Below is a small trained network, with its code and all its weights. Each question gives an input and a class and asks what happens when units are switched off, that is, made to give their printed mean instead of their output.

import numpy as np


def w(rows, s, z=0):
    codes = np.array(rows[::2]) - 128.0
    scale = np.full(codes.shape[1], s)
    scale[-1] = z or s
    return codes * scale


def f(y):
    return y / 2 * (1 + np.tanh(0.7978845608 * (y + 0.044715 * y**3)))


def log_softmax(a):
    a = a - a.max(-1, keepdims=True)
    return a - np.log(np.exp(a).sum(-1, keepdims=True))


def net(x, mask):
    res = np.array(x, float).reshape(1, 5) / 4 @ E
    y = f(res @ A[0][:, :-1].T + A[0][:, -1])
    res = res + np.where(mask, y, B[0][:, -1]) @ B[0][:, :-1]
    return log_softmax(res[-1] @ U[:, :-1].T + U[:, -1])


A, B = {}, {}
E = w([
[127,130,129],'x0',
[52,154,164],'x1',
[132,127,127],'x2',
[177,139,254],'x3',
[151,229,139],'x4',
],0.0096)
A[0] = w([
[165,194,106,164],'n0',
[130,122,176,209],'n1',
[182,108,99,144],'n2',
[161,109,192,115],'n3',
[200,121,105,161],'n4',
[155,118,147,121],'n5',
[162,204,104,117],'n6',
[103,97,73,133],'n7',
[160,49,86,37],'n8',
[36,95,127,133],'n9',
[166,180,181,253],'n10',
[125,97,129,151],'n11',
[187,121,166,171],'n12',
[116,116,130,101],'n13',
[118,158,185,84],'n14',
[137,160,148,133],'n15',
[96,112,100,143],'n16',
[138,56,136,112],'n17',
[130,139,182,97],'n18',
[135,207,116,55],'n19',
[74,145,75,92],'n20',
[122,142,159,166],'n21',
[3,150,162,133],'n22',
[160,170,118,72],'n23',
[182,133,115,210],'n24',
[108,197,154,192],'n25',
[43,145,130,106],'n26',
[125,123,83,109],'n27',
[115,58,148,120],'n28',
[124,158,135,146],'n29',
[178,107,111,118],'n30',
[124,78,114,137],'n31',
[45,129,169,181],'n32',
[98,136,102,57],'n33',
[136,109,173,137],'n34',
[172,142,182,82],'n35',
],0.016,0.0023)
B[0] = w([
[51,1,238,202],'n0',
[60,155,84,188],'n1',
[176,125,77,174],'n2',
[104,231,97,217],'n3',
[130,41,77,188],'n4',
[170,190,87,154],'n5',
[139,65,240,205],'n6',
[92,242,187,211],'n7',
[170,127,139,209],'n8',
[157,118,160,209],'n9',
[93,80,87,254],'n10',
[58,73,145,148],'n11',
[118,175,63,215],'n12',
[152,125,200,129],'n13',
[175,166,96,192],'n14',
[81,99,175,165],'n15',
[102,160,150,175],'n16',
[97,119,249,188],'n17',
[195,205,73,186],'n18',
[103,126,198,191],'n19',
[125,251,145,206],'n20',
[180,122,34,161],'n21',
[196,66,63,221],'n22',
[94,120,166,162],'n23',
[111,83,96,178],'n24',
[125,31,148,207],'n25',
[211,90,85,186],'n26',
[138,218,112,171],'n27',
[74,124,210,188],'n28',
[143,61,135,149],'n29',
[193,71,95,163],'n30',
[86,114,196,176],'n31',
[190,27,89,191],'n32',
[192,171,119,152],'n33',
[94,220,91,175],'n34',
[82,173,134,214],'n35',
],0.0046,0.0082)
U = w([
[89,62,247,101],'0',
[98,168,104,48],'1',
[93,66,114,251],'2',
[156,39,90,60],'3',
],0.013,0.0022)

Each question gives the input, the list of numbers given to net, and the class t.
The units are the neurons (one row each of A and B). Each row of codes is followed by its name. A weight is (code - 128) times the scale printed after its matrix; where a second scale follows, it is the last column's (A, B and U).
mask holds one flag per neuron, in row order. A switched-off neuron (its flag False) gives its mean, the last column of its row in B, instead of its output. The means were averaged over made-up inputs and are rounded, as every weight is.
A unit's drop is (log p(t) with every unit on - log p(t) with that unit switched off) / (log p(t) with every unit on - log p(t) with every unit switched off).
The circuit of an input: a set's keep is (log p(t) with only the set's units on - log p(t) with every unit switched off) / (log p(t) with every unit on - log p(t) with every unit switched off). Starting from the 12 units with the biggest drops (on a tie, the unit counted first), units are removed one at a time, each time the one whose removal leaves the highest keep (on an exact tie, the one counted first), for as long as the keep stays at least 0.8.
units of the circuit, in order: the units of the circuit, biggest drop first
most important unit: the unit with the biggest drop
k most important neurons: the k neurons with the biggest drops, biggest first
drop when u is switched off: that unit's drop, to one decimal
input [0,-6,-1,2,6], class 0: units of the circuit, in order => (n0)
input [-5,7,5,-5,5], class 3: 2 most important neurons => (n22, n26)
input [4,8,-7,1,-4], class 3: units of the circuit, in order => (n22, n32)
input [0,6,-1,-5,-1], class 3: units of the circuit, in order => (n22, n26)
input [8,5,-3,-4,4], class 3: units of the circuit, in order => (n22, n26, n32)
input [-4,8,1,5,5], class 3: 2 most important neurons => (n22, n32)
input [-2,-7,7,7,3], class 1: units of the circuit, in order => (n3, n12)
input [5,8,1,-4,-2], class 3: 3 most important neurons => (n22, n32, n26)
input [3,6,-2,-7,-3], class 1: 2 most important neurons => (n20, n7)
input [-2,-6,1,-8,-7], class 1: 2 most important neurons => (n7, n27)
input [2,8,-3,8,-2], class 1: drop when n6 is switched off => 0.0
input [-5,-5,-3,-2,-6], class 0: drop when n31 is switched off => 0.1
input [-5,-2,-3,0,4], class 0: drop when n6 is switched off => 0.2
input [-1,-6,3,-5,-8], class 0: most important unit => n17
